Below is a small trained network, with its code and all its weights. Each question gives an input and a class and asks what happens when units are switched off, that is, made to give their printed mean instead of their output.

import numpy as np


def w(rows, s, z=0):
    codes = np.array(rows[::2]) - 128.0
    scale = np.full(codes.shape[1], s)
    scale[-1] = z or s
    return codes * scale


def f(y):
    return np.maximum(y, 0)


def log_softmax(a):
    a = a - a.max(-1, keepdims=True)
    return a - np.log(np.exp(a).sum(-1, keepdims=True))


def net(x, mask):
    res = np.array(x, float).reshape(1, 7) / 4 @ E
    y = f(res @ A[0][:, :-1].T + A[0][:, -1])
    res = res + np.where(mask, y, B[0][:, -1]) @ B[0][:, :-1]
    return log_softmax(res[-1] @ U[:, :-1].T + U[:, -1])


A, B = {}, {}
E = w([
[131,120,127,125,131,125,132,125],'x0',
[11,185,32,206,46,203,36,40],'x1',
[134,145,118,131,116,129,138,136],'x2',
[119,131,125,116,123,129,127,140],'x3',
[127,207,254,64,62,45,40,66],'x4',
[130,140,121,131,125,127,135,143],'x5',
[56,216,115,211,238,28,198,43],'x6',
],0.0048)
A[0] = w([
[44,152,63,131,32,198,82,71,22],'neuron 0',
[126,67,29,186,199,214,191,160,167],'neuron 1',
[233,72,207,26,179,89,207,210,48],'neuron 2',
[199,43,125,30,17,222,56,197,32],'neuron 3',
[41,134,54,187,33,175,46,73,6],'neuron 4',
[57,155,107,163,209,54,165,68,69],'neuron 5',
[187,36,130,71,12,252,43,212,46],'neuron 6',
[144,166,111,183,196,39,146,117,34],'neuron 7',
[99,228,189,81,100,38,35,101,221],'neuron 8',
[24,172,81,191,51,167,33,80,29],'neuron 9',
[137,81,2,191,202,214,196,188,166],'neuron 10',
],0.0051,0.0023)
B[0] = w([
[128,35,2,206,100,64,206,226,195],'neuron 0',
[226,195,176,22,50,192,41,65,242],'neuron 1',
[162,11,43,208,50,45,217,215,219],'neuron 2',
[36,191,172,250,233,210,200,114,233],'neuron 3',
[118,17,62,194,73,46,223,205,204],'neuron 4',
[54,225,150,199,231,203,178,106,186],'neuron 5',
[33,247,202,203,237,211,174,72,244],'neuron 6',
[33,125,109,231,203,178,212,140,161],'neuron 7',
[228,158,185,65,44,231,56,41,209],'neuron 8',
[193,44,44,138,62,161,181,189,208],'neuron 9',
[222,174,165,17,38,217,25,33,254],'neuron 10',
],0.0048,0.0063)
U = w([
[43,219,172,240,223,205,208,67,73],'0',
[186,2,35,188,29,25,253,221,5],'1',
[245,214,192,11,17,182,32,26,75],'2',
[118,130,130,113,115,126,121,99,222],'3',
[119,176,109,88,118,119,102,132,221],'4',
[126,123,130,98,113,114,127,109,169],'5',
],0.0041,0.0026)

Each question gives the input, the list of numbers given to net, and the class t.
The units are the neurons (one row each of A and B). Each row of codes is followed by its name. A weight is (code - 128) times the scale printed after its matrix; where a second scale follows, it is the last column's (A, B and U).
mask holds one flag per neuron, in row order. A switched-off neuron (its flag False) gives its mean, the last column of its row in B, instead of its output. The means were averaged over made-up inputs and are rounded, as every weight is.
A unit's drop is (log p(t) with every unit on - log p(t) with that unit switched off) / (log p(t) with every unit on - log p(t) with every unit switched off).
The circuit of an input: a set's keep is (log p(t) with only the set's units on - log p(t) with every unit switched off) / (log p(t) with every unit on - log p(t) with every unit switched off). Starting from all 11 units, units are removed one at a time, each time the one whose removal leaves the highest keep (on an exact tie, the one counted first), for as long as the keep stays at least 0.8.
circuit, biggest first: the units of the circuit, biggest drop first
unit that matters most: the unit with the biggest drop
top k neurons: the k neurons with the biggest drops, biggest first
drop of u: that unit's drop, to one decimal
input [-5,6,0,6,-6,-6,-7], class 0: unit that matters most	neuron 6
input [-1,-6,-8,8,-8,6,-1], class 2: circuit, biggest first	(neuron 10; neuron 1)
input [2,7,-6,1,3,-8,-8], class 0: circuit, biggest first	(neuron 6; neuron 3)
input [0,4,2,-6,4,-2,-5], class 0: top 2 neurons	(neuron 6; neuron 3)
input [-1,2,2,0,7,-1,-7], class 0: circuit, biggest first	(neuron 3; neuron 6)
input [-7,8,4,8,-2,0,6], class 1: circuit, biggest first	(neuron 4; neuron 9)
input [4,-7,7,-3,-1,-4,-8], class 0: circuit, biggest first	(neuron 6; neuron 3)
input [-8,2,8,-3,-8,1,5], class 2: circuit, biggest first	(neuron 10; neuron 1)
input [-1,8,7,5,-8,-3,3], class 1: circuit, biggest first	(neuron 4; neuron 0)
input [8,-8,0,1,0,-7,4], class 1: top 2 neurons	(neuron 2; neuron 6)
input [-5,5,6,8,-3,6,-7], class 0: top 3 neurons	(neuron 6; neuron 3; neuron 2)
input [0,8,-3,8,-8,6,0], class 1: top 2 neurons	(neuron 4; neuron 0)
input [6,-7,-7,4,-2,3,1], class 1: top 2 neurons	(neuron 2; neuron 6)
input [6,-7,3,6,0,-6,5], class 1: top 2 neurons	(neuron 2; neuron 6)
input [7,-7,-7,-5,0,0,2], class 1: drop of neuron 2	0.5
input [3,-7,2,8,3,5,3], class 1: drop of neuron 4	-0.1
input [-7,-6,-3,4,-6,1,-8], class 0: drop of neuron 6	0.7
input [5,0,-2,4,1,-3,-5], class 0: drop of neuron 6	0.2
